[ 301   22  -68   74 -202 -262 -271 -249  -31 -118   85  -47 -118   35
 -103 -253  241  107   34  270  -23 -201  202   29  -46  146  -57  127
 -195 -203  238   32 -137  -25  -40  156 -110  -39] : <20>
[ -48  184  257 -234   45   26 -108  243   13  278   73 -137  362    4
 -135   65 -167  -50  125 -143    5  310 -133   61  -98 -139  455   81
  -25   49  -32 -186  -79  297  545  108   36   62] : <20>
[  -9  -40   60 -232  161 -118  176   66   -3  334  185   51  220  -76
   48  354 -202   25  -65 -297  147  417 -101  -34   83  -33  168  163
   40 -127 -186 -175   13  199  228   46   14  -28] : <2>
[-136   36    8 -407   11   14    7  287  -93  194   80  198  -34 -128
  -29  274 -295  -53   -6 -122   86  343 -142 -123  -45   25   98  418
   72 -156 -361   57   27   48  226  108  -13   41] : <3>
[ 390   48   98   75  -16 -242   -9 -347  121  115   35 -152   99  113
 -230 -261  259   61  -91  205    0   -5  130   97  -44   63  -15   35
  -90 -108  328  -59  -30  229    3  208 -150   59] : <11>
[ 496  -34    2  232 -107 -293   12 -434   13   43  107 -154  122   94
 -113 -123  347  146  -77  121  -20 -267  191  128   12  167    8  -76
 -245 -149  293  -31 -109  106   92  180  -39  -93] : <15>
[ 331   59  221 -142  144 -195  221 -108  181  433   92  -88  285  176
  -64  325  -15   32  -27 -233  161  461 -143   86  -92  132   30  -57
  180 -181   -9 -240   13  359  235  220   57   23] : <20>
[  32  -53  211 -107   61  103    8 -138  -72  272  199 -156  400 -161
   77  -59    7  126 -165 -239   -4   50   68 -106   91 -304  410  -45
 -195  127  -55 -253  -90  360  298  -82   16  -61] : <11>
[  62  -77 -193 -114  280  203  -64  231 -174 -144  -36  177 -204 -153
  120 -159   47  -85  -47    9  -48 -173   93   62   71 -106   34  191
   36   45 -148   76  303 -232  -18  -26 -146  -35] : <17>
[ 193 -284   31  -45  -77   82  159 -128 -180  190  183  -96  109 -162
  402  194   30  209 -285 -301   15 -296   13 -175  150 -231  118  -68
 -166 -131 -419 -105  -50  127   68 -150  218 -217] : <17>
[ 255   26  -23   17  -39 -179 -314 -440   11  -69  166   13  -19  -50
 -115 -386  291  143  -41  191   28   -3  329  -67  -10   92  -39   93
 -168  -39  371 -112 -108  116 -131  104 -254  -19] : <17>
[ 252   41 -121  -37   22 -377 -219 -164  100  -60   78   61 -218   98
 -107 -149  141   35   84  237  109  208  142   70  -29  208 -237  205
   62 -296  283  -69    3  -43 -246  188 -221   42] : <3>
[  44  -77 -214  108   -5  -85 -359  224 -191 -300   43  -94 -177  -86
  188 -295  104   16  136  168 -103 -415  152  146  139 -213  179   75
 -207 -102   68  -36   25 -294   -8 -112  -50 -110] : <3>
[ -95   66   64 -337  287   93  -44  347  -21  198   69   99  105  -66
   61  177 -221  -91   87 -239   98  443 -121   24  -16 -108  212  162
  189   -6 -193 -190  148   88  242   29  -46   37] : <5>
[ 275 -205  -94  -94 -244 -163 -136  -45  -71  -28   79  -32 -349   17
  365   77   58  173  -99   42   68 -216   -3 -154   -1  -20 -289   91
   34 -454 -326  -11  -71  -83 -316  -22  148 -130] : <20>
[ -42  -58  144 -326 -199  -67 -152   -2  -61  256  237  -23   88 -110
  211  227 -188  170  -57 -216  123  260  -65 -275  -21 -112  117  155
  -33 -232 -328 -198 -230  252  104  -31  132  -74] : <5>
[ 404  -85  -47   81  -83 -210   -6  216   32  -27 -119 -227 -236  231
  193   31   99   -7   52  143  -25 -301 -145  222  -41  -45 -149  -49
  106 -409 -143   15   92 -128  -80   89  175  -45] : <20>
[ 213  -29  -22  -50 -144  -66 -184  285  -39  -81 -109 -166 -257  109
  141 -125   30  -21   58  198  -71 -293 -102   97  -76 -133  -40   89
   43 -292 -181   67   43 -107  -28   50  111   -5] : <15>
[  45   56  124 -289  283   90  129  161    4  313   87   95  234  -37
   -6  268 -150  -54   -9 -310  109  431 -113   22  -36   -3  199   98
  154   23 -182 -168  135  199  334  102  -17   15] : <20>
[ -71 -112  -67 -234  -74  156 -303  115 -216  -75  134   84 -159 -232
  283 -111  -48  101  -58  -59   -6 -141  100 -223   44 -210   99  193
  -91  -68 -298  -43  -37  -58  -36 -133    1 -102] : <15>
[ 272  -14  309  -28  148  -64  109  -99  150  385   97 -342  407  115
   98   24   57   86  -89 -228   58  194  -82   81   14 -266  254 -256
   49  -35   45 -389  -18  452  211    5  102   -5] : <11>
[ 264  131  -50  -20  167 -304 -286  -72  155  -62   27   -3 -122  158
 -149 -251  174  -29  183  223   87  281  134  186  -71  150 -128   87
  134 -172  411 -175   75   -5 -151  193 -257   85] : <5>
[ -49   39 -152  -91   60  -17 -110  512 -148 -129  -96   17 -161  -38
  -42  -58 -123 -164  143  153  -96 -171  -88  205   28 -105  197  303
  -46 -115 -129  160  156 -260  231   62  -37   29] : <3>
[  75 -184   50 -254 -303  -32 -122  -65 -137  153  206  -11  -96 -130
  360  211  -94  228 -158 -169   87  -53  -30 -329    4 -107  -39  134
  -69 -320 -470  -81 -210  127  -59  -75  203 -149] : <20>
[  58   39  196 -226  216  147  235  106  -11  356   37  -21  326  -67
  -96  135 -113  -56 -132 -232   19  236 -116   20  -12 -134  308  104
   29   98 -176  -81  122  296  414   94   -6   48] : <11>
[ 258 -173 -199  219  -31 -293 -141   87  -66 -182   36 -214 -190   63
  268 -129  155   71   54  141  -39 -405   72  204  172 -164  -15  -46
 -123 -315   59  -85   26 -228 -168  -79   51 -134] : <2>
[-142  133   63 -121  313  178   18  224 -182  156  139   74  484 -211
 -190   70 -108 -102   91 -273  -50  157   47  154   80  -92  664  123
 -221  335   50 -106   75   93  743   51 -117  -31] : <5>
[ 297  -21  -62  -75 -132 -224 -211  114   54  -76  -65  -78 -361  166
  107  -94   76   17   71  243   32  -79  -49   58 -104   41 -267  129
  148 -412  -69   17   29 -100 -242  122   24   18] : <20>
[ 462   70  -33  -96  140 -275  -26  -45  232   41 -120   32 -320  282
 -113  -84  162  -67   42  246  118  261  -37  161 -173  255 -443  126
  359 -357  150   -8  212    3 -309  299 -157  129] : <15>
[ 294    1   47    4  -35 -211 -153 -514   64   60  159  -29   50  -24
 -156 -332  275  154 -139  170   47   65  278  -82    1   67  -61   94
 -144  -69  342 -119  -99  232 -146  130 -239   18] : <11>
[ 376   26  -20   60    6 -247 -194 -344   75  -24   91  -39  -50   80
  -96 -256  287   97   -3  179   47   11  214   57  -42  146 -122   24
  -47 -143  333 -108  -32   80 -128  162 -177   -8] : <15>
[  57   67  -10 -302  -17   22  -63  437  -31   43 -128   73 -258   56
  -16   88 -172 -133   71  104    4   86 -208   40 -150   14  -61  328
  200 -252 -327  157  147  -86   96  165   30   89] : <20>
[ 344  188  124  118  144 -420   20  -38  231  188    1 -245  261  283
 -321  -46  122  -69  182  125   44  277  -40  381  -57  121  146  -44
   25 -151  466 -193    5  201  267  286 -104  103] : <3>
[ 326  130  -83  -76  261  -77   65  322  101  -29 -249   56 -254  221
 -212  -84   68 -239  113  243  -16   62 -123  336 -147  165 -173  202
  288 -174   56  164  365 -162   31  299 -145  149] : <15>
[ -99  -32 -114 -137   61   69 -130  411 -205  -69   24   36  -64 -140
  121   18 -137  -65   78  -34  -58 -136  -39   68   77 -180  260  223
  -88  -59 -234   36   89 -181  232  -46   13  -55] : <3>
[ 144 -101  112 -129  132   61  146 -317  -78  302  259   49  336 -179
   83  143   51  160 -230 -341   89  153  122 -154   93  -42  207   -1
 -134   77  -97 -203  -39  303  220   -6  -23 -117] : <17>
[  22   42  168 -248   31  -75   12   31    5  324  180  -20  269  -40
    5  253 -150   57   -1 -249  112  376  -83  -64  -21  -27  234  100
    2  -94 -136 -209  -96  280  316   78   47  -16] : <5>

[ -32    3   56   80   37  -29   58  -88  -31 -149   45  -56  101 -111
 -153  -30   77   52 -132   47 -114  -20 -137   59    6 -191  336  -40
   11   20  -28  -71  -24   -3   -4   37  110   77] : <84>
[   9   50   74   14 -189  -11   91  154   21   82  -17    3  -72   16
  144   55 -113  -23  270 -143   16  -46  197 -142  -37  291 -123  -62
  -38  -89  -61  186 -151   32  -79  -72   45   66] : <66>
[ -10  -62   68  134  -84  -95   72   63   25  -10  109  -15    2  -84
   41  -50  -49  -49   29   80  -17    0  -37 -154  -56   -6  159   -1
   -7  -59 -150   82  -88  -27  -86  -28   59   54] : <83>
[  10  -64   81   29  -62  -90  106  -12  -16  -79   58  -14   14  -21
 -109   84   31  109   40  -85  -69   15  -23  -28  -36   -2  149 -106
  -32  -64    9   17 -120  -94  -57   57    0   62] : <64>
[  -8  358   78  -96  -87   37 -117  177  142  260 -179  -83 -175   27
  415   41 -211 -281  206 -249  259  -47  276  -98  100  402 -400   94
   -2  -53 -114  171 -133   96  -22  -95 -218 -107] : <71>
[  75  -76  -22    3 -227  -57  146 -155 -162 -133   25   90  102  -32
 -250   87   43  122 -107   84  -91  -36  -93   45  -50   -9  230 -113
   33 -117  145 -129  -76   22   -9   57   76  137] : <83>
[  90  -45   43   63  -75  -87  -39   60  -57 -123  117  -15  195  -94
 -144   -3  159   82 -142   73  -99  -63 -120  -83   74  -63  302 -112
   54  -23   86  -48   11  -84  101  135   92   54] : <64>
[  25   61  132  -39   54  -51   56   86  -89  -24    5  -26   22  -80
  -84   14   18   40  -33   63  -57  -54  -28 -129   94  -17   85 -106
  -40   57   22   54  -74   73   80  -78  206  108] : <64>
[ -25   74   80  -22   51   20   14  146  -55   51  -37   34   37  -17
  112   16  -15   97  124  -89   88  -77   34 -143   29   91   -9  -30
   17   33  -14  131 -123   81   71  -99   -3   78] : <71>
[ -35  134    6 -186 -237   32  219 -171 -103  -37 -186   92 -186  124
   37  143 -208   56  148 -192  165   -2  109  173 -102  213  -87  -14
   17  -75   84  -70 -179  131 -131 -155  -78   47] : <71>
[  50  127   85    3 -104  -78  -14   39   40   25    3  -89  -41  -74
   18   12  -47 -166  -53   19  -13  -14   38  -67   80   92   12  -30
  -23  -51  -43   13  -52   -1  -18   20   47   -9] : <83>
[  10   94  117  -33  131  -54   34 -109  -43  -26  -42  -91   34 -107
 -239  101   83   23 -150  -17 -135    6  -63   31  107 -114   79 -110
  -87   -5   55  -54  -99    8   54   68   34   79] : <83>
[ -42   16   69   -7 -102  -69  189 -189    5  -87  -25  -45 -120  -11
 -128   94  -88   -2   16  -87  -56   68    0  128  -81  -17  110  -48
  -65  -84  -41  -64 -141  -30 -175   -3   -8   45] : <66>
[ -48   79   84  -68   25   -8   78  -18  -17  -36  -67  -11  -48   22
   15   83  -29  102   87 -189   62   -2   22   43   -6   37   41  -43
  -13    8   13   17 -134    0  -26  -37  -79   26] : <71>
[  -1 -139  -22   89  -84  -50   28  -28  -80 -225  130   76  195  -40
  -76  -58  123  233  -94   23   20  -52 -216   29  -67 -167  486  -31
  134    3   50 -106   10  -90   44   76  -36   41] : <70>
[  44   92   47 -116 -143   14  147 -100 -157  -89  -98   28    6   -7
 -193  107  -11   85  -13  -23  -89  -65   33   82   36   82   66 -139
  -23  -28  163  -69  -86  125   27  -46  182  137] : <66>
[   1   64   92   -2  104   41   -6   35  -14  -79  -35  -84  163  -57
 -168  113  197  199   43 -243 -179  -75   26   53   94  -14  134 -171
  -41   13  118   41  -77  -52  104  145   33   94] : <84>
[ -45  196  215 -158  396   18  -65   52   16   -6 -125 -161   51  -31
 -162  191  202  225   33 -385 -105  -14   36   64  214  -67  -43 -195
 -127  120  139   59 -139  -78  180  113  -98   27] : <71>
[ -69   65   -2  -63 -168  -48  217 -290  -83 -165  -65   48 -158   17
  -31  -12 -201  -53 -124   79  146   54 -128  208 -127 -105  244   89
   61  -20  -52 -207  -82  104 -184 -160    6   13] : <71>
[  45   91   19 -178 -321  -44  262 -225 -162 -135 -114   65 -164   60
 -159  121 -173   -6  -29   22   29    2   26  169  -56  123   58  -81
   -1  -76  138 -169 -107  129 -119 -126  155   86] : <64>
[  29   58  183   -9  166  -59  -33  163   18   26   24 -121   69  -87
 -113   96  141   93   52 -144 -158  -33   49 -144  150   19    3 -184
 -111   28   36  139 -105  -79  111   90   74   70] : <83>
[  24  -56  -29  137 -332  -21  -71  349  123  100  112   86   44   64
  462  -57  -92   18  382 -222  228  -91  178 -255 -116  399  -24   51
  128 -139 -131  252  -88 -114  -61   15 -239  -61] : <70>
[ -73  109   71  -44  159  -46   34 -210  -69 -212  -17  -57   15 -106
 -140  -87   18   23 -319  124   46   14 -277  177   59 -362  419   44
   56  140  -16 -231   28   54   44  -60   51   -6] : <70>
[  25 -102   30   67 -111  -51  109  -63  -75 -177   84   13  130  -52
 -210   39  108  169  -38   -6 -150  -30  -92   37  -40  -78  331 -125
   14  -52   73  -59  -50  -67  -13   94  104  108] : <66>
[ -33   36  118   -6   54  -49   58   80   -5  -23   12  -31  -24  -29
   31   20  -19   59   71  -76   22  -12   -2  -86   15    2   81  -50
  -25   32  -53   82 -113   -7   -9  -60   37   44] : <74>
[  32   -4   50  -51   46  -34   41 -116 -121 -169   -3    4  160  -43
 -285  111  180  228 -154  -68 -108  -34 -140  103   59 -142  276 -148
   16    3  188 -133  -60  -49  101  126    5   87] : <74>
[ -64   -1   60   44  119  -85   39 -207   -5 -210   51  -68   57  -90
 -175  -20   79   65 -259   26  -21   57 -255  159   -7 -335  431   12
   36   42  -33 -191  -24  -88  -34   74  -61  -12] : <71>
[ -49  160  182 -178  115  -20  117  -19    2  -27 -131  -97 -152   46
  -74  181  -30  109  141 -309  -18   32  114   88   65   75  -94 -141
 -121   45   62   45 -180  -19  -28  -42   -8   26] : <74>
[  19   -7   98   -5  -11    7  -21  301    6   45   22   20   96   42
  131   94   87  232  315 -305   20  -92  148 -195   28  241  -49 -144
   -2  -15   56  239 -143  -84   86   38  -65   58] : <71>
[ -22   -1   89   74   57  -19  -92  277   70   19   80  -22  103  -25
  203  -34   72  131  183 -191   75  -71   30 -186   31   83  102  -36
   41   32  -67  186  -70 -102   80   34 -107  -11] : <70>
[ -45  199   83 -104  167   -6    0 -191  -45  -82 -120  -77    0  -67
 -135   52   31    5 -219  -53   29    8 -127  175  104 -179  146   -4
   -1   69   53 -160  -57   58   58    4  -67    1] : <71>
[ -15    6   80  -34   27  -29   56   30  -70 -158   27    2   67  -18
  -62    3   64  175  -15  -57    2  -41  -92   13   23  -84  275  -83
   39   74   56  -29  -41  -22   52  -20   80   50] : <71>
[ -73  -14  116   81   -2 -150  127 -100   92 -102   88 -106 -149  -73
   -5  -41 -112 -116  -71   43   12  106 -104   19  -75 -162  242   40
  -42  -15 -214  -37  -89  -94 -201  -39   10  -34] : <64>
[ -26  139    6  -88 -268  -22   85  -72   48  -44  -83    9 -179   85
  194   28 -204  -78  116 -182  213   10   89  136  -77  198   11   60
   61  -69  -36  -59  -84    3 -147  -75 -162  -85] : <70>
[ -84  190  138   21  130    1   22   21   67  -23  -46 -149  -68 -108
   66  -68  -61 -135  -29  -19  -15  -16   -3    8   74  -84  109   29
  -42   94 -160   49  -46   79  -32 -100  141   15] : <84>
[ 104  -17 -143  116 -592  -37   88    3  -58  107   25  178   -7    5
  219  -32 -234 -219   80  172  176  -79   96 -156 -164  370  -49  107
  134 -280  -69   21  -91  134 -152  -69  -61   57] : <83>
[ -24   89   43 -140 -109   54  103   47  -53   51 -142   79  -70  114
  108  163  -80  195  303 -353  129  -55  179   22  -43  286 -172  -82
   -9  -61  100  101 -200   43   -7  -65 -178   55] : <70>

[  92  -50 -119   35   42   54  -51    7   45  -42   -2   11 -137   44
 -106    9  -65    5   25  -38  -65   28  -44   81  -90   42   20    9
  -40   56   34   60   65  -39  -41  -31   61   85] : (23)
[-138 -311  380 -204   85  -35  175  -53  264  267  142 -296  223 -253
  117 -152  269  -96  -74 -142  -74   12 -414 -509  -17  -98  -25 -180
  183  195   59 -109   73  179  -45  167 -149 -401] : (15)
[  78  -33 -107   28   25   37  -66    1   40  -28  -19  -17 -117   69
  -85   -2 -100    2   17  -39  -56   42  -61   59  -82   36   19  -20
  -60   44   40   41   43  -54  -48  -26   42   75] : (34)
[103 -86 -49  43  51  68 -17  19  97 -36 -29 -26 -93   1 -50 -17 -15  46
  35  -3 -70   0 -19  94 -86  44  54  -3   2 108  23  76  43 -32  42  11
  31 104] : (33)
[   4  -82  141  -56  -29  -15   42  -45   47  108    1 -133   59  -16
   82  -25   22  -20   25  -52   15   58 -162 -233    6  -16   26 -126
   17   88   27 -101  -64  -23  -36   73  -71 -129] : (29)
[  29    0  -93   23   42   49  -13   18  -58  -11  -38   35 -103   39
   -3   25  -50  -17   65  -22  -47   92   -3   38  -26   30   54    5
  -57   44   32    9   13  -22   35  -74  -21   75] : (35)
[  -1  479 -324  -84 -322  -87  207 -390   58  -54   50  283 -125  208
 -200  852 -507 -246   57   88  620 -185   35  298  355 -297 -286 -163
 -487 -246 -317  -71 -240 -248 -222 -214  -36   11] : (17)
[ 130    8 -145    3 -120   52   91    8  276 -174   44   72  -75  -33
 -170  410 -133   55   97  175  106 -123  178  347  103  -73 -123  -33
 -143  141  -72   75   95 -105  191  -80 -125  206] : (34)
[ 108   16   48    6 -104  -12  -10  -93  -70   32  -40  -44  -13   76
   42   50  -46    7  107  -13   83   24  -81 -132   31   35   73  -31
  -53   86    7 -125 -177 -144  -81   60  -34  -36] : (17)
[  84  -43 -111   40   48   57  -50    3   27  -36  -17   18 -134   41
  -83   -1  -56    7   36  -34  -65   37  -27   73  -89   43   36   10
  -35   54   32   52   52  -35  -22  -36   51   87] : (33)
[  66   -1 -101   43   36   66  -10   23   -3  -25  -31   31 -118   37
  -19   41  -56   -9   57   -2  -30   54   16   78  -38   27   41   -3
  -62   55   16   36   21  -46   45  -54   -6   98] : (35)
[ 139  -46 -106   95   72  101 -107   61   53   -9  -10  -35 -170   67
  -39 -118  -40  -24   28  -23 -102   43  -32   17 -160   65   60   20
  -44   90   80   60   77  -99    3    9   26   91] : (23)
[ 18   0 -88  24  45  49 -15  24 -78  -9 -47  36 -96  36  10  16 -44 -13
  74 -19 -57 108   8  33 -21  34  65  13 -54  51  39  -2  10 -16  49 -81
 -36  76] : (35)
[ -78  186 -259 -164   35  -71  -67 -123   44  -42  -61  -13  -93  207
 -108   53 -331 -113  -43 -203  -12  -95 -425  122  -17  -10   77   78
 -405   62  148  181 -162  -96 -189  -40 -342   49] : (33)
[  93  -47 -119   44   48   58  -65    6   38  -38  -13   10 -140   49
  -93  -16  -65    7   31  -36  -72   33  -36   75 -103   46   33   16
  -38   57   41   58   58  -43  -32  -32   56   87] : (23)
[-139  -64  -97   18    0  -96   -2 -444  -63  -30 -153  230  -11  -30
 -247  225 -156  110   70  -18   90  108  187  188   -2 -168  -48 -101
  212 -281 -269 -110   32  282 -197 -293  489  -19] : (23)
[  68   24 -148   21  -11   30  -33  -34   53  -38   -3   28 -130   82
 -113  112 -154  -29   15  -17   21   23  -28  106  -32  -12  -36  -43
 -106   -1  -10   35   40  -67  -60  -65   50   79] : (34)
[ -19 -140  132  -71   28   -2   46  -23  115  118   42 -148   49  -64
   39  -59   58  -43  -15  -74  -40   49 -202 -227  -33  -30   -1 -117
   47  101   42  -58   29   35  -36   64  -54 -148] : (15)
[  94  155  -82    1 -167  -22   34 -149  -52   -9  -23   58  -67  133
  -31  273 -194  -51   92   22  225  -17  -19   16  112  -42  -28  -73
 -181  -21  -80 -101 -186 -185 -112  -25  -13   12] : (17)
[ 111   49   -6   33 -107   -3  -37  -70  -90    8  -64  -18  -47  113
   33   62 -101   18  104    0   79   54  -24  -72   20   39   61  -52
  -76   43    3 -106 -161 -153  -62   25   -9   18] : (17)
[ 105  -42 -118   58   58   70  -78   22   35  -30  -14    0 -151   53
  -74  -49  -54   -4   34  -35  -85   37  -35   53 -122   52   46   21
  -40   69   55   57   62  -58  -18  -22   38   88] : (23)
[  92  -47 -104   42   25   48  -60    5   55  -42  -19   -7 -122   53
  -93    9  -85   17   26  -20  -58   36  -25   80  -84   35   14  -13
  -39   52   27   45   58  -47  -25  -30   60   90] : (34)
[ -71  -39  -50   40   -9  -43 -104 -296   91  -94 -221   84   51  -23
  -77   48 -129  166  180  104  -46   15  206  191  -55 -120  118   26
   75   38  -55  -48  -29  118  147 -189  -67   99] : (34)
[ -80 -200  327 -152    3  -43  138  -72  138  228   81 -236  186 -153
  142  -87  179  -71  -16 -104    3   37 -320 -463   24  -69    4 -176
  115  151   36 -155  -39   77  -53  149 -137 -329] : (29)
[ 112  -35  -99   65   37   67  -87   36   37  -16  -20  -32 -141   75
  -54  -54  -77   -7   21  -24  -72   57  -35   32 -113   51   33  -18
  -47   55   51   37   56  -80  -21   -7   52   85] : (34)
[ 140   67  -39  107  -69   36 -143  -34 -168   23  -83  -10 -108  154
   75  -83  -83   -5  139    3    7  122   26 -153  -71   73  120    2
  -72   51   72 -141 -136 -191  -35    6  -36   24] : (17)
[-118 -279  278 -171  128   -3  164  -46  224  214  131 -206  145 -243
   72 -131  263  -97  -46 -141  -96   -6 -361 -392  -40  -74    3  -94
  155  191   62  -45   95  180  -24  117 -135 -321] : (33)
[ 127   42    7   34 -116   -6  -35  -95  -95    2  -64  -12  -40  102
   24   66  -80   27  127    6   87   30  -28  -75   25   44   81  -18
  -65   70   -1 -121 -185 -160  -69   38  -11   13] : (17)
[  85   83 -149   12  -97   82  158   39  164 -145   21  129  -79  -43
  -62  451 -103    7  139  199  142  -72  239  346  175  -80  -87  -17
 -176  126  -95   57   49 -101  282 -128 -187  220] : (35)
[ 147    4   66   43 -105   15   -4  -58  -26    7  -80  -64   -7   71
   70   38  -46   59  110   34   76    7  -17  -58   21   49   94  -54
  -29  109  -10  -88 -181 -161   -4   87  -20   35] : (17)
[ -55  -50 -108   16   10  -52  -41 -251  -64  -20  -97  120  -63   36
 -185  114 -148   60   31  -57   22  114   52  107  -38  -66  -24  -80
   98 -174 -133  -60   33  146 -185 -182  343    8] : (34)
[ 23   9 -95  46  41  48 -32 -32 -42 -22 -83  50 -91  37   1  19 -66  11
  85   5 -40  77  48  77 -39   9  77   9 -39  38  10  12  -4 -12  63 -90
 -21  96] : (35)
[   9   38   -3   16 -110  -68  -20 -234 -157   17 -122   65   -3   95
  -28  132 -142   58  100  -20  124  109   39  -39   49  -31   34 -105
   26 -109 -109 -167 -167  -11 -153  -79  185  -27] : (17)
[  51   26  -17   37  -72   -8  -56  -92  -36  -14 -113   -7  -18   84
   25   48 -121   61  104   30   32   74   47   -2   -2   -2   66  -67
  -40   29   -7  -82 -104  -75   19  -36  -30   54] : (29)
[ 102  -26  -99   74   70   90  -71   49    4   -1  -21   -7 -152   52
  -10  -82  -28  -27   44  -26  -85   60  -23    8 -121   58   69   19
  -46   78   68   44   46  -73   24  -16   -1   80] : (33)
[  -7 -109  148  -61  -10  -10   44  -34   66  116   14 -140   61  -39
   74  -44   43  -26   14  -57   -9   64 -169 -243   -8  -22   16 -128
   38   92   32  -96  -27    6  -32   68  -62 -141] : (29)
[  61   48   17   32 -120  -36  -48 -196  -69  -19 -138   21   20   76
   31   83 -106   79  170   51   89   25   60  -23   32  -17  109  -18
  -30   55  -33 -139 -204  -95    0  -27  -59   22] : (17)
